Below are the code and all the weights of a small trained network. Each question names an input and a class and asks about switching units off, where a switched-off unit gives its printed mean instead of its output.

import numpy as np


def w(rows, s, z=0):
    codes = np.array(rows[::2]) - 128.0
    scale = np.full(codes.shape[1], s)
    scale[-1] = z or s
    return codes * scale


def norm(h):
    return h / np.sqrt((h * h).mean(-1, keepdims=True) + 1e-5)


def f(y):
    return np.maximum(y, 0)


def log_softmax(a):
    a = a - a.max(-1, keepdims=True)
    return a - np.log(np.exp(a).sum(-1, keepdims=True))


def net(x, mask):
    res = np.array(x, float).reshape(1, 6) / 4 @ E
    u = 0
    for l in range(3):
        y = f(norm(res) @ A[l][:, :-1].T + A[l][:, -1])
        res = res + np.where(mask[u : u + 10], y, B[l][:, -1]) @ B[l][:, :-1]
        u += 10
    return log_softmax(norm(res)[-1] @ U[:, :-1].T + U[:, -1])


A, B = {}, {}
E = w([
[38,67,210,101,62],'x0',
[136,34,83,229,199],'x1',
[228,166,187,208,10],'x2',
[125,130,124,127,128],'x3',
[129,131,125,128,128],'x4',
[130,130,131,130,130],'x5',
],0.0012)
A[0] = w([
[208,168,170,147,81,110],'0.n1',
[87,153,102,115,139,173],'0.n2',
[162,43,30,217,126,138],'0.n3',
[231,110,130,155,48,144],'0.n4',
[91,122,140,68,219,209],'0.n5',
[165,196,143,85,112,6],'0.n6',
[104,25,120,248,154,123],'0.n7',
[226,149,154,122,123,141],'0.n8',
[196,233,86,77,158,128],'0.n9',
[37,4,190,210,91,106],'0.n10',
],0.0032,0.0024)
B[0] = w([
[99,133,78,158,122,215],'0.n1',
[132,101,141,147,142,186],'0.n2',
[161,161,191,155,216,233],'0.n3',
[97,192,96,146,189,239],'0.n4',
[74,48,48,138,137,250],'0.n5',
[139,112,98,160,249,145],'0.n6',
[252,135,55,113,111,229],'0.n7',
[69,134,86,114,170,206],'0.n8',
[165,56,134,21,99,230],'0.n9',
[169,167,164,42,23,227],'0.n10',
],0.0031,0.0024)
A[1] = w([
[209,116,121,124,144,177],'1.n1',
[69,145,22,84,155,204],'1.n2',
[68,117,142,142,66,120],'1.n3',
[26,140,181,144,117,114],'1.n4',
[115,80,83,66,83,196],'1.n5',
[173,36,143,29,94,75],'1.n6',
[2,142,182,131,87,80],'1.n7',
[203,103,83,53,102,151],'1.n8',
[160,75,238,198,76,137],'1.n9',
[72,66,126,98,125,5],'1.n10',
],0.0036,0.0021)
B[1] = w([
[40,132,133,120,162,199],'1.n1',
[219,160,163,188,36,252],'1.n2',
[121,175,173,158,180,155],'1.n3',
[75,150,240,172,178,151],'1.n4',
[86,160,119,149,177,224],'1.n5',
[19,88,74,39,185,193],'1.n6',
[90,86,196,226,255,161],'1.n7',
[62,106,111,87,89,217],'1.n8',
[222,227,64,120,104,153],'1.n9',
[39,170,216,85,35,149],'1.n10',
],0.0037,0.0035)
A[2] = w([
[94,57,136,97,194,179],'2.n1',
[114,184,208,41,71,225],'2.n2',
[165,148,79,160,197,151],'2.n3',
[170,160,24,138,115,137],'2.n4',
[175,205,207,205,170,83],'2.n5',
[212,146,119,77,114,246],'2.n6',
[224,134,110,101,2,75],'2.n7',
[110,69,138,90,200,158],'2.n8',
[24,188,207,203,86,3],'2.n9',
[194,161,104,108,22,47],'2.n10',
],0.0038,0.0012)
B[2] = w([
[131,71,85,121,55,227],'2.n1',
[203,138,124,231,154,251],'2.n2',
[121,131,105,198,170,229],'2.n3',
[166,79,185,153,92,247],'2.n4',
[132,161,58,22,148,238],'2.n5',
[63,166,166,151,72,212],'2.n6',
[180,180,214,156,3,193],'2.n7',
[125,53,104,110,60,211],'2.n8',
[129,126,205,14,230,225],'2.n9',
[133,119,217,180,51,192],'2.n10',
],0.0041,0.0024)
U = w([
[33,11,32,31,40,211],'0',
[227,226,214,201,14,232],'1',
[3,70,225,29,187,56],'2',
[156,241,247,46,234,5],'3',
[188,22,32,205,151,122],'4',
[239,228,44,247,206,15],'5',
],0.0049,0.0024)

Each question gives the input, the list of numbers given to net, and the class t.
The units are the neurons (one row each of A and B). Each row of codes is followed by its name. A weight is (code - 128) times the scale printed after its matrix; where a second scale follows, it is the last column's (A, B and U).
mask holds one flag per neuron, layer by layer. A switched-off neuron (its flag False) gives its mean, the last column of its row in B, instead of its output. The means were averaged over made-up inputs and are rounded, as every weight is.
A unit's drop is (log p(t) with every unit on - log p(t) with that unit switched off) / (log p(t) with every unit on - log p(t) with every unit switched off).
The circuit of an input: a set's keep is (log p(t) with only the set's units on - log p(t) with every unit switched off) / (log p(t) with every unit on - log p(t) with every unit switched off). Starting from the 12 units with the biggest drops (on a tie, the unit counted first), units are removed one at a time, each time the one whose removal leaves the highest keep (on an exact tie, the one counted first), for as long as the keep stays at least 0.8.
units of the circuit, in order: the units of the circuit, biggest drop first
top k neurons: the k neurons with the biggest drops, biggest first
k most important neurons of layer l: the k neurons of layer l with the biggest drops, biggest first
drop when u is switched off: that unit's drop, to one decimal
input [7,8,1,-1,5,-4], class 1: top 4 neurons => (1.n9 0.n10 0.n5 0.n9)
input [7,-7,1,6,-6,8], class 3: top neuron => (0.n9)
input [1,-8,8,7,0,0], class 3: units of the circuit, in order => (0.n7 2.n9 0.n10)
input [3,6,1,-7,4,-5], class 1: top 2 neurons => (0.n10 0.n5)
input [1,-5,7,-1,1,-4], class 3: 3 most important neurons of layer 0 => (0.n7 0.n10 0.n8)
input [-6,1,0,-7,-5,1], class 4: 2 most important neurons of layer 0 => (0.n10 0.n9)
input [0,1,7,5,3,-1], class 5: 4 most important neurons of layer 1 => (1.n2 1.n8 1.n10 1.n9)
input [-1,5,8,7,-7,-5], class 5: top 3 neurons => (0.n4 1.n2 0.n3)
input [-1,8,7,-8,-6,-5], class 5: top 4 neurons => (0.n3 1.n2 0.n4 1.n1)
input [4,-6,7,6,2,1], class 3: top 2 neurons => (0.n7 2.n9)
input [-1,-5,0,-1,8,2], class 0: top 3 neurons => (0.n9 1.n6 0.n4)
input [1,5,-1,5,4,7], class 0: 2 most important neurons of layer 1 => (1.n2 1.n8)
input [1,7,3,0,-8,-5], class 1: 2 most important neurons of layer 1 => (1.n5 1.n7)
input [8,-1,8,-7,5,-3], class 3: top 2 neurons => (0.n7 1.n7)
input [6,6,1,-5,-1,3], class 1: top 3 neurons => (0.n10 1.n9 0.n5)
input [4,-7,2,-8,2,-8], class 3: 2 most important neurons of layer 0 => (0.n9 0.n5)
input [-8,-5,-1,6,-1,7], class 0: top 2 neurons => (0.n9 1.n6)
input [-4,-7,-2,1,-7,2], class 0: drop when 1.n6 is switched off => 0.1
input [-4,-1,-2,-5,5,4], class 0: drop when 0.n9 is switched off => 1.1
input [4,-4,7,8,0,-7], class 3: drop when 0.n7 is switched off => 0.2
input [-3,-6,-5,-4,6,2], class 0: drop when 0.n9 is switched off => 1.8
input [-8,-2,-5,3,-7,-7], class 0: most important neuron of layer 2 => (2.n2)
input [-3,-7,-5,3,4,-4], class 0: most important neuron of layer 1 => (1.n6)
